Below are the code and all the weights of a small trained network. Each question names an input and a target symbol and asks about switching units off, where a switched-off unit gives its printed mean instead of its output.

import numpy as np


def w(rows, s, z=0):
    codes = np.array(rows[::2]) - 128.0
    scale = np.full(codes.shape[1], s)
    scale[-1] = z or s
    return codes * scale


def f(y):
    return y / 2 * (1 + np.tanh(0.7978845608 * (y + 0.044715 * y**3)))


def softmax(a):
    e = np.exp(a - a.max(-1, keepdims=True))
    return e / e.sum(-1, keepdims=True)


def log_softmax(a):
    a = a - a.max(-1, keepdims=True)
    return a - np.log(np.exp(a).sum(-1, keepdims=True))


def net(x, mask):
    ids = ['αγζλξσφ'.index(c) for c in x.split()]
    T = len(ids)
    res = E[ids] + P[:T]
    u = 0
    for l in range(2):
        q, k, v = (res @ M[l].T for M in (Q, K, V))
        z = softmax(np.where(np.tri(T) > 0, q @ k.T / 2**0.5, -1e9)) @ v
        res = res + np.where(mask[u], z, O[l][:, -1]) @ O[l][:, :-1]
        u += 1
        y = f(res @ A[l][:, :-1].T + A[l][:, -1])
        res = res + np.where(mask[u : u + 12], y, B[l][:, -1]) @ B[l][:, :-1]
        u += 12
    return log_softmax(res[-1] @ U[:, :-1].T + U[:, -1])


Q, K, V, O, A, B = {}, {}, {}, {}, {}, {}
E = w([
[218,149,95],'α',
[136,231,139],'γ',
[156,152,130],'ζ',
[152,38,87],'λ',
[175,77,201],'ξ',
[135,166,173],'σ',
[105,241,8],'φ',
],0.016)
P = w([
[2,95,99],'0',
[229,74,158],'1',
[147,133,101],'2',
[170,121,127],'3',
[179,111,160],'4',
[153,154,86],'5',
[191,119,135],'6',
[149,152,144],'7',
[160,159,103],'8',
[160,160,124],'9',
[179,149,131],'10',
[145,172,142],'11',
[209,133,134],'12',
[191,136,162],'13',
],0.0083)
Q[0] = w([
[63,132,1],'L0H0',
[148,33,184],'L0H0',
],0.0073)
K[0] = w([
[6,47,159],'L0H0',
[2,40,111],'L0H0',
],0.007)
V[0] = w([
[254,85,119],'L0H0',
[179,91,51],'L0H0',
],0.0077)
O[0] = w([
[174,98,157,253],'L0H0',
[209,177,1,209],'L0H0',
],0.0078,0.0064)
A[0] = w([
[136,51,125,20],'L0N0',
[136,199,87,240],'L0N1',
[94,139,146,31],'L0N2',
[131,103,16,238],'L0N3',
[158,229,216,92],'L0N4',
[16,169,117,254],'L0N5',
[65,97,97,71],'L0N6',
[173,196,129,190],'L0N7',
[208,65,121,122],'L0N8',
[112,144,95,88],'L0N9',
[98,183,181,53],'L0N10',
[5,166,102,12],'L0N11',
],0.011,0.0047)
B[0] = w([
[99,142,72,123],'L0N0',
[179,111,180,250],'L0N1',
[45,81,2,118],'L0N2',
[132,127,158,242],'L0N3',
[147,207,83,162],'L0N4',
[109,143,167,146],'L0N5',
[103,122,42,122],'L0N6',
[229,64,125,251],'L0N7',
[81,179,145,221],'L0N8',
[179,105,93,133],'L0N9',
[71,185,100,123],'L0N10',
[114,194,136,134],'L0N11',
],0.009,0.012)
Q[1] = w([
[212,142,181],'L1H0',
[163,141,247],'L1H0',
],0.015)
K[1] = w([
[96,110,1],'L1H0',
[101,132,85],'L1H0',
],0.018)
V[1] = w([
[101,215,31],'L1H0',
[249,150,127],'L1H0',
],0.013)
O[1] = w([
[184,247,77,134],'L1H0',
[232,195,241,254],'L1H0',
],0.013,0.0085)
A[1] = w([
[53,116,217,103],'L1N0',
[108,141,40,1],'L1N1',
[182,76,115,178],'L1N2',
[159,124,134,58],'L1N3',
[127,227,121,106],'L1N4',
[149,179,180,85],'L1N5',
[29,61,146,154],'L1N6',
[93,73,97,205],'L1N7',
[153,160,155,87],'L1N8',
[246,159,102,192],'L1N9',
[105,169,94,191],'L1N10',
[98,104,34,52],'L1N11',
],0.013,0.0065)
B[1] = w([
[136,111,90,133],'L1N0',
[146,122,196,144],'L1N1',
[59,147,69,168],'L1N2',
[141,114,112,155],'L1N3',
[185,68,110,155],'L1N4',
[116,69,122,190],'L1N5',
[239,138,93,132],'L1N6',
[113,68,136,134],'L1N7',
[109,65,121,174],'L1N8',
[86,138,139,254],'L1N9',
[133,93,137,142],'L1N10',
[66,172,254,143],'L1N11',
],0.0075,0.063)
U = w([
[67,113,87,254],'α',
[212,139,110,68],'γ',
[77,36,82,35],'ζ',
[132,84,190,86],'λ',
[46,163,173,106],'ξ',
[169,255,197,126],'σ',
[100,153,111,189],'φ',
],0.0077,0.0073)

Each question gives the input, a string of symbols that net reads in full, and the target symbol t.
The units are the heads (2 rows each of Q, K, V and O) and the neurons (one row each of A and B). Each row of codes is followed by its name. A weight is (code - 128) times the scale printed after its matrix; where a second scale follows, it is the last column's (O, A, B and U).
mask holds one flag per unit, layer by layer, with each layer's heads first. A switched-off unit (its flag False) gives its mean, the last column of its rows in O or B, instead of its output. The means were averaged over made-up inputs and are rounded, as every weight is.
A unit's drop is (log p(t) with every unit on - log p(t) with that unit switched off) / (log p(t) with every unit on - log p(t) with every unit switched off).
The circuit of an input: a set's keep is (log p(t) with only the set's units on - log p(t) with every unit switched off) / (log p(t) with every unit on - log p(t) with every unit switched off). Starting from the 12 units with the biggest drops (on a tie, the unit counted first), units are removed one at a time, each time the one whose removal leaves the highest keep (on an exact tie, the one counted first), for as long as the keep stays at least 0.8.
units of the circuit, in order: the units of the circuit, biggest drop first
most important unit: the unit with the biggest drop
k most important neurons: the k neurons with the biggest drops, biggest first
top k neurons in layer l: the k neurons of layer l with the biggest drops, biggest first
input φ α ζ, target γ: units of the circuit, in order => (L1H0, L1N4)
input ξ φ α, target ζ: most important neuron => (L0N1)
input γ ζ γ φ α γ, target σ: top 4 neurons in layer 0 => (L0N1, L0N7, L0N2, L0N5)
input γ ζ σ ξ ζ α φ, target σ: top 2 neurons in layer 0 => (L0N1, L0N2)
input ζ α ξ α γ γ ξ, target α: units of the circuit, in order => (L1H0, L0H0, L0N7, L0N1)
input φ α φ α α ζ α γ φ α α, target γ: top 2 neurons in layer 0 => (L0N11, L0N6)
input φ ζ φ φ ζ φ γ α α α φ γ, target γ: units of the circuit, in order => (L1N4, L1H0, L0H0)
input γ γ ξ α λ α α α φ α ξ, target α: 4 most important neurons => (L0N5, L0N1, L0N7, L0N0)
input σ ζ γ α, target ξ: 2 most important neurons => (L1N11, L0N7)
input γ φ φ γ ζ, target σ: top 3 neurons in layer 0 => (L0N1, L0N2, L0N7)
input ξ α α φ, target ζ: 2 most important neurons => (L0N3, L0N1)
input ξ σ φ α α φ σ, target ζ: 2 most important neurons => (L0N1, L0N3)
input φ α ξ ζ σ φ α α φ ξ, target γ: 2 most important neurons => (L0N6, L1N4)
input σ σ α ζ γ ζ φ φ α φ φ α, target ξ: 2 most important neurons => (L0N1, L1N11)
input φ α φ φ φ ξ α φ α φ γ γ γ, target γ: most important unit => L0N6
input σ α α φ α φ, target ξ: 4 most important neurons => (L0N1, L1N11, L0N3, L0N7)
input γ φ ξ α α ζ α α, target σ: 2 most important neurons => (L0N2, L0N7)
input ζ γ φ γ α γ φ α α α γ, target α: top 3 neurons in layer 0 => (L0N1, L0N7, L0N8)
input σ φ α ζ α α φ σ α σ γ γ φ, target ξ: 3 most important neurons => (L0N1, L1N11, L0N7)
input φ γ σ α α α α σ α α, target γ: 3 most important neurons => (L0N6, L1N4, L0N11)
input γ α γ ζ γ φ α σ φ ξ γ α α σ, target σ: most important neuron => (L0N1)
input φ α α α α α φ ξ γ α ξ, target γ: 3 most important neurons => (L1N4, L0N11, L0N6)
input ξ γ α σ φ, target ζ: top 3 neurons in layer 0 => (L0N1, L0N3, L0N7)
input γ σ ζ α α γ α α φ, target σ: top 4 neurons in layer 0 => (L0N1, L0N2, L0N7, L0N10)
input γ α α ζ, target σ: top 2 neurons in layer 0 => (L0N7, L0N11)
